Here is a tiny trained network, its code and every weight. The questions are about switching its units off for an input and a target symbol, where a switched-off unit gives its printed mean instead of its output.

import numpy as np


def w(rows, s, z=0):
    codes = np.array(rows[::2]) - 128.0
    scale = np.full(codes.shape[1], s)
    scale[-1] = z or s
    return codes * scale


def f(y):
    return np.maximum(y, 0)


def softmax(a):
    e = np.exp(a - a.max(-1, keepdims=True))
    return e / e.sum(-1, keepdims=True)


def log_softmax(a):
    a = a - a.max(-1, keepdims=True)
    return a - np.log(np.exp(a).sum(-1, keepdims=True))


def net(x, mask):
    ids = ['βγδζημξφψ'.index(c) for c in x.split()]
    T = len(ids)
    res = E[ids] + P[:T]
    r = res
    for j in range(2):
        rows = slice(2 * j, 2 * j + 2)
        q, k, v = (r @ M[0][rows].T for M in (Q, K, V))
        z = softmax(np.where(np.tri(T) > 0, q @ k.T / 2**0.5, -1e9)) @ v
        o = O[0][rows]
        res = res + np.where(mask[j], z, o[:, -1]) @ o[:, :-1]
    y = f(res @ A[0][:, :-1].T + A[0][:, -1])
    res = res + np.where(mask[2:6], y, B[0][:, -1]) @ B[0][:, :-1]
    return log_softmax(res[-1] @ U[:, :-1].T + U[:, -1])


Q, K, V, O, A, B = {}, {}, {}, {}, {}, {}
E = w([
[142,134,165],'β',
[157,126,78],'γ',
[157,156,120],'δ',
[6,97,208],'ζ',
[176,173,115],'η',
[72,210,206],'μ',
[52,254,100],'ξ',
[179,171,189],'φ',
[137,141,160],'ψ',
],0.019)
P = w([
[254,115,109],'0',
[239,121,121],'1',
[231,120,123],'2',
[224,121,127],'3',
[222,121,119],'4',
[217,123,122],'5',
[219,126,124],'6',
[213,129,120],'7',
[212,131,125],'8',
[207,136,122],'9',
[210,141,114],'10',
[221,134,105],'11',
],0.0082)
Q[0] = w([
[59,23,141],'head 1',
[191,127,214],'head 1',
[9,72,152],'head 2',
[125,137,29],'head 2',
],0.011)
K[0] = w([
[228,173,93],'head 1',
[7,210,134],'head 1',
[233,77,96],'head 2',
[135,171,144],'head 2',
],0.016)
V[0] = w([
[120,89,171],'head 1',
[113,246,149],'head 1',
[244,89,181],'head 2',
[174,142,147],'head 2',
],0.013)
O[0] = w([
[183,93,211,95],'head 1',
[107,201,116,254],'head 1',
[250,68,107,121],'head 2',
[142,150,80,176],'head 2',
],0.011,0.0084)
A[0] = w([
[80,149,138,69],'neuron 1',
[133,170,8,252],'neuron 2',
[146,187,135,124],'neuron 3',
[149,20,96,181],'neuron 4',
],0.015,0.0044)
B[0] = w([
[197,140,172,176],'neuron 1',
[73,70,203,250],'neuron 2',
[119,35,2,193],'neuron 3',
[130,153,251,181],'neuron 4',
],0.0095,0.025)
U = w([
[148,88,114,34],'β',
[77,158,141,149],'γ',
[156,40,92,20],'δ',
[124,165,190,1],'ζ',
[204,100,69,159],'η',
[145,129,120,65],'μ',
[159,245,160,151],'ξ',
[166,204,127,234],'φ',
[150,39,35,246],'ψ',
],0.012,0.0075)

Each question gives the input, a string of symbols that net reads in full, and the target symbol t.
The units are the heads (2 rows each of Q, K, V and O) and the neurons (one row each of A and B). Each row of codes is followed by its name. A weight is (code - 128) times the scale printed after its matrix; where a second scale follows, it is the last column's (O, A, B and U).
mask holds one flag per unit, heads first, then neurons. A switched-off unit (its flag False) gives its mean, the last column of its rows in O or B, instead of its output. The means were averaged over made-up inputs and are rounded, as every weight is.
A unit's drop is (log p(t) with every unit on - log p(t) with that unit switched off) / (log p(t) with every unit on - log p(t) with every unit switched off).
most important unit: the unit with the biggest drop
k most important neurons: the k neurons with the biggest drops, biggest first
which heads matter: for each layer, one digit per head in row order, 1 if its drop is at least 0.15 and else 0, layers parted by /
drop when u is switched off: that unit's drop, to one decimal
input μ γ ξ γ φ γ η γ γ γ φ, target γ: 2 most important neurons => (neuron 2; neuron 3)
input φ η φ η, target δ: which heads matter => 01
input μ φ δ γ γ γ γ ψ γ η φ β, target ψ: most important unit => neuron 4
input φ δ γ ψ γ β μ γ δ, target ψ: which heads matter => 00
input η ψ β β γ η γ η, target η: which heads matter => 11
input μ δ δ, target ψ: 3 most important neurons => (neuron 4; neuron 3; neuron 1)
input δ γ γ γ ξ μ, target ψ: which heads matter => 00
input γ γ β, target ξ: which heads matter => 11
input ψ β γ γ μ φ, target ψ: 3 most important neurons => (neuron 3; neuron 4; neuron 1)
input μ φ β γ φ γ β φ γ γ δ η, target ψ: drop when neuron 3 is switched off => 0.4
input φ γ β γ ξ ξ ψ, target γ: drop when head 2 is switched off => 1.1
input ξ μ ψ γ ψ φ φ φ γ β γ β, target ψ: drop when head 2 is switched off => -0.2
input γ μ γ ξ ξ γ γ β ξ β, target γ: drop when head 2 is switched off => 1.1
input γ γ φ γ γ μ ξ ξ η γ, target γ: most important neuron => (neuron 2)
input ξ δ η φ, target γ: 2 most important neurons => (neuron 3; neuron 2)
